Below are the code and all the weights of a small trained network. Each question names an input and a class and asks about switching units off, where a switched-off unit gives its printed mean instead of its output.

import numpy as np


def w(rows, s, z=0):
    codes = np.array(rows[::2]) - 128.0
    scale = np.full(codes.shape[1], s)
    scale[-1] = z or s
    return codes * scale


def f(y):
    return y / 2 * (1 + np.tanh(0.7978845608 * (y + 0.044715 * y**3)))


def log_softmax(a):
    a = a - a.max(-1, keepdims=True)
    return a - np.log(np.exp(a).sum(-1, keepdims=True))


def net(x, mask):
    res = np.array(x, float).reshape(1, 5) / 4 @ E
    y = f(res @ A[0][:, :-1].T + A[0][:, -1])
    res = res + np.where(mask, y, B[0][:, -1]) @ B[0][:, :-1]
    return log_softmax(res[-1] @ U[:, :-1].T + U[:, -1])


A, B = {}, {}
E = w([
[50,148,100,134,129,135,111,204,212,125,183,142],'x0',
[126,93,144,215,153,128,85,153,71,30,148,70],'x1',
[27,77,104,129,178,88,148,75,174,179,68,142],'x2',
[77,99,135,115,126,253,148,180,49,106,107,185],'x3',
[128,135,162,107,132,124,131,99,123,191,148,81],'x4',
],0.011)
A[0] = w([
[10,190,47,141,183,176,56,206,204,157,241,130,123],'neuron 1',
[140,156,69,85,116,130,198,79,126,229,109,235,172],'neuron 2',
[84,162,224,150,97,216,171,140,137,109,142,148,42],'neuron 3',
[27,55,207,79,153,107,105,119,174,118,54,148,33],'neuron 4',
[187,114,162,114,122,48,105,23,231,44,86,100,145],'neuron 5',
[173,141,127,55,139,160,203,158,192,174,132,173,93],'neuron 6',
[99,129,132,248,158,159,49,110,117,111,151,104,13],'neuron 7',
[83,87,222,101,82,217,89,104,54,129,21,186,111],'neuron 8',
[50,79,44,109,148,36,166,44,77,90,44,135,168],'neuron 9',
[2,87,184,92,159,122,139,58,188,88,143,123,45],'neuron 10',
[94,33,104,195,208,86,115,194,32,147,146,22,5],'neuron 11',
],0.006,0.0022)
B[0] = w([
[135,167,83,76,223,198,37,7,126,204,112,35,254],'neuron 1',
[116,78,46,177,65,101,113,119,187,123,121,2,234],'neuron 2',
[53,191,95,161,25,55,147,146,203,210,171,184,170],'neuron 3',
[40,159,226,171,45,77,101,157,147,171,221,137,187],'neuron 4',
[134,190,116,110,241,103,126,243,140,175,84,166,222],'neuron 5',
[161,50,163,45,28,84,212,74,144,76,118,150,196],'neuron 6',
[144,65,117,126,125,151,210,136,213,25,132,151,191],'neuron 7',
[46,151,133,140,180,170,156,200,106,200,106,124,240],'neuron 8',
[169,150,147,114,22,158,78,116,4,139,193,113,217],'neuron 9',
[201,158,240,161,95,148,128,63,74,110,135,146,182],'neuron 10',
[239,36,44,167,152,127,194,121,240,62,173,124,218],'neuron 11',
],0.007,0.0082)
U = w([
[130,28,95,125,94,95,199,142,238,76,145,141,29],'0',
[156,166,87,118,183,180,99,112,86,143,77,104,171],'1',
[122,146,118,130,135,123,111,173,130,126,134,111,254],'2',
[127,229,221,131,61,100,99,156,121,72,236,167,113],'3',
[77,168,125,182,210,76,180,254,186,205,121,199,28],'4',
],0.0074,0.003)

Each question gives the input, the list of numbers given to net, and the class t.
The units are the neurons (one row each of A and B). Each row of codes is followed by its name. A weight is (code - 128) times the scale printed after its matrix; where a second scale follows, it is the last column's (A, B and U).
mask holds one flag per neuron, in row order. A switched-off neuron (its flag False) gives its mean, the last column of its row in B, instead of its output. The means were averaged over made-up inputs and are rounded, as every weight is.
A unit's drop is (log p(t) with every unit on - log p(t) with that unit switched off) / (log p(t) with every unit on - log p(t) with every unit switched off).
The circuit of an input: a set's keep is (log p(t) with only the set's units on - log p(t) with every unit switched off) / (log p(t) with every unit on - log p(t) with every unit switched off). Starting from all 11 units, units are removed one at a time, each time the one whose removal leaves the highest keep (on an exact tie, the one counted first), for as long as the keep stays at least 0.8.
units of the circuit, in order: the units of the circuit, biggest drop first
most important unit: the unit with the biggest drop
top k neurons: the k neurons with the biggest drops, biggest first
drop when u is switched off: that unit's drop, to one decimal
input [5,-5,0,-7,-8], class 2: top 2 neurons => neuron 1; neuron 8
input [3,-3,8,2,7], class 3: units of the circuit, in order => neuron 4; neuron 10
input [-5,6,1,7,0], class 4: units of the circuit, in order => neuron 8; neuron 1
input [2,8,-3,-4,7], class 0: units of the circuit, in order => neuron 11
input [7,5,7,4,4], class 1: top 3 neurons => neuron 1; neuron 6; neuron 10
input [-2,8,-5,7,-5], class 0: units of the circuit, in order => neuron 11; neuron 7
input [-4,7,7,4,-5], class 0: top 2 neurons => neuron 11; neuron 7
input [-7,-8,6,7,3], class 0: top 4 neurons => neuron 2; neuron 6; neuron 1; neuron 5
input [3,5,-2,-3,2], class 0: units of the circuit, in order => neuron 7; neuron 11
input [-2,-5,6,4,-4], class 3: units of the circuit, in order => neuron 9; neuron 4
input [-5,5,6,-3,0], class 3: units of the circuit, in order => neuron 9; neuron 1
input [-1,-1,-4,-6,-2], class 4: units of the circuit, in order => neuron 5; neuron 9
input [-6,-8,-3,-8,4], class 0: top 2 neurons => neuron 6; neuron 2
input [8,-2,-2,7,-7], class 1: units of the circuit, in order => neuron 1
input [-7,-4,4,0,8], class 2: top 3 neurons => neuron 1; neuron 2; neuron 4
input [7,-7,8,8,-8], class 2: top 3 neurons => neuron 1; neuron 4; neuron 2
input [-5,0,8,-4,-4], class 3: units of the circuit, in order => neuron 9; neuron 4
input [-6,5,5,-7,2], class 4: top 2 neurons => neuron 5; neuron 1
input [0,3,6,4,-3], class 3: units of the circuit, in order => neuron 9; neuron 4
input [6,-7,0,4,-1], class 0: units of the circuit, in order => neuron 6
input [-6,-2,-2,8,7], class 4: units of the circuit, in order => neuron 8; neuron 3
input [-4,-8,-6,1,5], class 0: units of the circuit, in order => neuron 6; neuron 2
input [0,7,2,7,5], class 0: top 3 neurons => neuron 11; neuron 7; neuron 5
input [-5,-3,-2,7,-4], class 4: top 2 neurons => neuron 8; neuron 1
input [0,-2,5,-7,-6], class 4: top 2 neurons => neuron 5; neuron 1
input [2,4,8,4,6], class 3: top 3 neurons => neuron 4; neuron 10; neuron 9
input [-1,-8,-3,6,6], class 0: most important unit => neuron 6
input [3,6,8,3,0], class 3: drop when neuron 9 is switched off => 0.4
